Each row, then roughly how far along a hidden order it lies, from 0 to 30
(in the rows, 128 means zero)
[120 148 124 162 143 104 101 113 130 112 172 138 138 147 162 101 132 142
 143  72 166 134 133 169 154 144  47 133 153 155 131 111 132 135 100 153
 119] -> 15
[122 141 127 131 119 102 155 107 132 105 105 158 121 153 170 104 126 146
 149 112 156 132  81 174 164 127  63 149 154 165 125 123 143 123  74 146
 220] -> 21
[129 138 119 182 135  81 119 104 130 136 153 149 136 150 122 144 128 121
 150 103 194 129 106 162 163 119   1 144 154 176 143 131 127 123 140 161
 133] -> 11
[119 127 136 142 143  92 109 109 133  85 132 171 121 169 150 113 128 176
 165  91 106 129 131 119 142 208  92 168 151 149 119 117 131 134  82 137
 177] -> 21
[124 126 142 182 137  73 136  97 130 114  81 141 136 149 129 156 127 111
 144  83 173 127 162 186 151 121  19 145 147 210 127 125 131 125 158 156
 176] -> 9
[127 135 126 173 147  44 138 100 128 111  12 156 144 144 110 170 133 119
 168  67 165 127 137 192 142 188 149 170 147 196 127 125 119 116 113 154
 190] -> 0
[119 148 119 162 151 104  77  91 129 107 108 155 120 139 131 149 125 130
 157  84 165 126 153 150 151 121  45 163 153 188 118 127 129 124 107 154
 173] -> 13
[104 149 133 145 134 127 103  97 129 109 111 161 118 158 134 108 138 144
 159  72 152 124  97 161 157 118  76 150 137 139 124 123 140 140  89 145
 191] -> 16
[130 133 143 152 133  61 150 106 131 118 118 122 145 144 127 145 129 117
 129 108 195 125 123 188 158 118  48 139 154 179 130 120 116 119 159 157
 161] -> 12
[ 98 129 121 123 142  64 130 108 128  78  56 161 114 168 149 148 124 171
 174  80  88 130  82 144 142 200 206 179 156 156 128 114 115 139  57 137
 255] -> 22
[111 137 127 156 154  49 129  87 126  95  27 163  88 150 110 161 136 137
 174  55 137 129 125 196 141 182 100 178 144 216 115 119 106 123  90 147
 241] -> 9
[128 136 157 157 118 117 116 113 135 123 168 159 121 151 151 133 120 156
 138 103 172 129 175  91 165 140  43 130 158 145 128 113 144 128  93 143
 166] -> 20
[142 131 159 121 125 114 146 122 135  93 176 148 132 154 166 122 126 158
 135 118 133 129  84 153 146 142   1 143 159 138 130 125 163 133  96 139
 118] -> 22
[110 134 135 142 133  81 125 108 127  95 133 156 143 160 166 131 128 175
 165  94  83 133  78 123 124 207 149 158 149 129 122 118 117 132  70 132
 237] -> 30
[120 126 152 119 127 117 110 116 131  98 126 147 127 153 165 132 121 174
 145 100 112 132 100 118 149 148  50 127 144 115 132 124 135 134  93 139
 166] -> 30
[131 128 170 178 146  76 106  98 129 120  75 134 134 147 118 151 126 105
 146  76 194 127 210 164 154 146  30 157 141 183 118 128 137 127 120 157
 151] -> 6
[125 127 173 148 134 107 136 111 128 100 155 144 132 157 171 124 125 176
 148 106 108 131  98  94 136 139  99 154 154 128 120 117 135 132 103 135
 154] -> 30
[138 143 117 145 155  97 105 112 133 116 148 164 135 147 157  84 125 141
 143  90 164 127 135 161 147 140  52 134 146 165 120 116 144 139 115 150
  63] -> 18
[140 142 131 125 137  81 163 115 135 101 170 142 162 143 164 118 132 153
 135 124 154 133 175 167 158  54  39 144 163 157 145 116 141 122 114 150
 127] -> 19
[130 129 160 138 118  81  73 128 135 107 185 158 135 154 166 112 132 162
 131 120 139 128 183 149 151 166  25 119 149 123 123 122 157 135 100 144
 123] -> 22
[148 134 139 158 145  89  98 101 130 106 171 158 108 149 154  99 128 122
 138  77 201 128 140 150 153  91  15 137 148 168 125 120 125 128 134 152
 128] -> 15
[130 127 129 185 130  58 103 103 131 123  88 155 138 142 131 153 130 108
 142  81 174 127 163 188 147 154  53 125 145 196 129 122 145 126 154 163
 154] -> 12
[135 134 144 133 123 109  98 120 132 100 226 145 151 154 156 134 118 149
 135  97 147 128 184 110 143 163  14 135 149 119 133 119 137 142  75 144
 139] -> 26
[118 134 128 130 144  63 136 109 133  93 140 164 138 156 166 134 124 170
 157  92 106 130 118 115 144 191  46 133 143 144 112 116 131 129  82 143
 174] -> 25
[126 129 165 144 132  76 116 118 129  97 161 150 138 152 165 145 123 163
 138  96 103 130 121 112 144 184  60 129 149 127 131 116 138 138  86 150
 142] -> 23
[118 136 141 166 136  84  97 101 129 122 159 163 114 150 131 143 132 131
 151  71 198 127 136 153 155 106   1 138 156 182 125 124 118 129 111 159
 157] -> 13
[120 134 108 113 140 103  78 110 128 104 188 160 153 164 119  95 125 142
 157  85 149 128 159 137 149 136 102 159 145 103 125 121 121 138  84 153
 165] -> 18
[119 128 142 139 135 106 135 102 130  98 132 172 120 163 157 128 120 167
 157  99 113 126 106  92 149 155  79 154 135 123 117 119 128 130  74 142
 185] -> 24
[110 153 122 127 130  54 192 108 131  98  98 142 130 148 123 122 125 166
 157  93 171 124 103 166 154 131  43 166 146 180 121 117 117 125 114 145
 201] -> 16
[138 134 144 175 142  78 122 100 129 119  89 131 137 140 110 152 131 111
 131 101 173 127 198 172 155 117  31 149 146 193 134 127 130 122 142 163
 148] -> 0
[116 156 139  94 134  96 145 110 130 106 101 154 142 152 128 113 122 167
 168 102 164 124  94 165 153 140  84 149 143 178 127 121 118 130  89 147
 185] -> 19
[139 130 135 184 138  97 117 108 135 124 184 156 133 129 151 106 132 130
 125  89 196 126 185 162 154  44   1 124 159 177 128 127 153 137 149 155
  88] -> 14
[123 149 139 157 129 114 115 110 134  98 175 163 151 148 158 112 129 127
 146  94 145 135 253 137 150 124  21 137 148 137 133 122 145 127 121 147
 198] -> 19
[116 138 128 176 139  67 109 104 131 116 140 164 117 144 147 148 140 143
 151  80 188 128 105 204 155 127   8 138 145 194 130 121 119 124 120 154
 173] -> 13
[ 90 154  62 153 148  71 173  74 122  83  30 159 126 159 127 152 127 157
 188  46 124 126  91 168 147 179 106 193 146 195 102 122 113 127  90 142
 255] -> 15
[131 132 149 140 134  98 148 114 132 101 159 166 134 158 162 138 119 162
 142 102 122 124  99 112 149 144  39 138 138 127 121 120 133 131  73 148
 157] -> 24
[122 139 146 152 144  65 122  96 127  98  70 151  96 155 110 137 128 122
 162  49 162 127 125 152 145 141  43 164 138 192 119 117 114 126 115 154
 239] -> 11
[134 146 139 166 149 123  97 100 134 120 123 153 144 140 151 125 127 133
 144  78 170 127 117 158 149  88  19 157 153 189 129 118 142 124 147 154
 174] -> 16
[119 128 141 149 128  89  94 113 130  99 162 156 147 159 167 132 125 160
 148 101 112 132 131 122 143 195  68 145 144 113 131 116 129 137  81 133
 178] -> 24
[132 141 121 138 132  87 132 105 137  95 162 141 164 150 161 128 124 157
 145  94 160 130 125 129 159 126  63 145 152 154 111 120 145 134  92 158
 187] -> 18
[157 134 116 164 132 120 109 113 137 118 202 146 153 147 155 128 123 136
 110 104 171 126 187 106 166 113  10 108 152 143 119 120 172 127 121 147
 112] -> 19
[143 126 146 174 150  86 136 100 130 111  73 135 137 141 111 144 134 114
 151  96 168 127 167 173 150 120  74 160 155 202 136 124 126 121 148 159
 150] -> 4
[129 150 116 148 137  29 131  96 132  94 142 161 137 149 151 133 124 152
 154  85 132 123  88 175 165 156 114 158 148 149 121 120 135 136 111 149
 206] -> 17
[127 134 148 180 151  67 106 105 131 116 108 152 115 142 117 140 136 116
 151  91 169 127 175 181 155 145  59 139 151 194 149 125 118 121 104 160
 147] -> 10
[138 133 121 193 133  84 105  99 129 121 129 137 144 142 110 135 125 122
 151  88 186 126 190 153 156 113   7 143 142 186 128 126 129 122 147 158
 135] -> 4
[125 134 148 145 123  98 127 117 131 106 158 149 120 155 169 140 118 162
 139 116 131 135  95 114 149 144  33 147 150 107 127 121 142 135 103 144
 143] -> 25
[108 137 123 157 140  79  89  86 124 107  70 156 121 156 103 135 118 124
 167  53 135 125 159 126 146 167  37 174 146 202 109 122 123 123 110 160
 216] -> 12
[117 155  78 154 147  61 148  97 129  85  93 153 126 145 149 112 132 150
 149  84 157 127 106 204 153 131 134 155 151 191 134 119 118 118 115 145
 200] -> 14
[135 134 134 182 148  54  85  97 128 121  88 146 127 147  93 141 131 115
 157  82 152 127 193 169 155 184  57 151 144 171 128 123 120 124 114 162
 151] -> 7
[117 131 130 155 138  75 150  92 130 112  58 142 126 144 126 179 134 109
 155  92 175 125 128 187 143 139  68 150 149 189 121 124 126 123 127 159
 176] -> 6
[126 131 145 150 126 105 118 118 129  99 157 146 139 157 152 130 123 173
 147 107 119 131 139  96 147 138  79 144 147 102 131 119 123 131  86 147
 143] -> 25
[129 125 139 169 136  69 162 101 128 105  36 152 154 146 112 150 128 117
 165  57 180 127 122 166 143 139 110 173 150 196 133 123 124 118 144 151
 172] -> 2
[122 132 133 144 124  85 103 113 131 106 165 159 138 156 166 131 122 156
 153 119 112 135  92 112 143 207  51 153 147 111 132 120 133 137  81 141
 172] -> 27
[110 128 132 112 138 106 120 116 136 100 131 159 122 163 137 132 118 179
 151  94 146 132 147 101 145 166  43 141 149 141 121 120 134 127  96 142
 206] -> 24
[122 131 150 124 118 109 125 112 129  95 122 145 116 153 172 136 121 167
 154 107 110 134  62 126 148 163  69 150 147 123 125 124 139 134  80 135
 164] -> 28
[123 151 129 136 140 104 113 108 134 116 149 153 128 151 137 108 120 139
 139  75 184 126 124 142 152 113  71 141 141 172 124 118 142 131 107 152
 151] -> 17
[138 135 137 158 134  83 122 114 129 107 159 159 132 151 165 133 117 166
 150  94 127 128 137  94 154 192  32 119 144 130 119 114 131 136  63 150
 152] -> 22
[127 134 114 176 135  79 108  99 130 107 115 131 146 153 111 150 129 130
 159  85 171 131 174 169 147 119  34 156 144 194 127 129 122 121 150 158
 160] -> 11
[128 133 169 127 113 111 113 115 127 113 192 142 141 154 166 118 124 154
 140 119 119 133  85 112 138 164  38 138 152 113 127 128 147 135  78 135
 163] -> 30
[126 130 123 135 135  78  93 109 133 109 138 166 137 159 151 129 120 172
 139 105 101 134  73 102 154 208  49 148 139  98 122 126 148 134 105 149
 168] -> 27
[110 135 125 194 149  78 119 100 133 111 105 157 121 141 150 122 128 132
 160  77 149 127 121 200 145 134  42 156 151 210 142 122 129 123 134 143
 163] -> 12
[116 147 104 140 142  81 107 112 132 102 180 153 136 150 157 114 131 139
 147  74 148 132 138 190 156 138  71 136 148 152 119 115 139 127  87 156
 165] -> 18
[118 124 155 139 129  98 114 112 132  98 165 159 134 161 162 129 123 165
 143 106 123 130 138 104 147 138  44 142 141 105 118 121 139 131  90 149
 145] -> 29
[124 137 126 116 145  56  56  99 132 103 144 150 136 155 129 136 121 136
 146  67 140 127 148 122 157 162  92 135 157 167 127 117 156 128 115 150
 168] -> 16
[144 126 159 173 144  80 133 105 129 115  61 144 151 137 112 147 130 108
 150  76 195 126 172 162 144 133  71 161 154 183 132 126 136 119 138 162
 136] -> 0
[101 140 119 168 139  65 127  99 133 120 137 158 120 141 138 140 134 151
 161  76 157 124 104 184 152 135  39 149 149 183 122 122 128 131 113 155
 175] -> 14
[107 150 108 135 134  63 160 114 129  98 122 113 136 143 143 154 130 164
 140  95 182 131 125 199 148  89  56 157 157 184 137 113 128 117 128 136
 161] -> 16
[129 136 141 166 153  83  97  96 128 111  86 145 128 151 109 151 129 113
 157  91 168 126 162 144 155 133  79 154 151 188 139 128 107 122 115 162
 170] -> 11
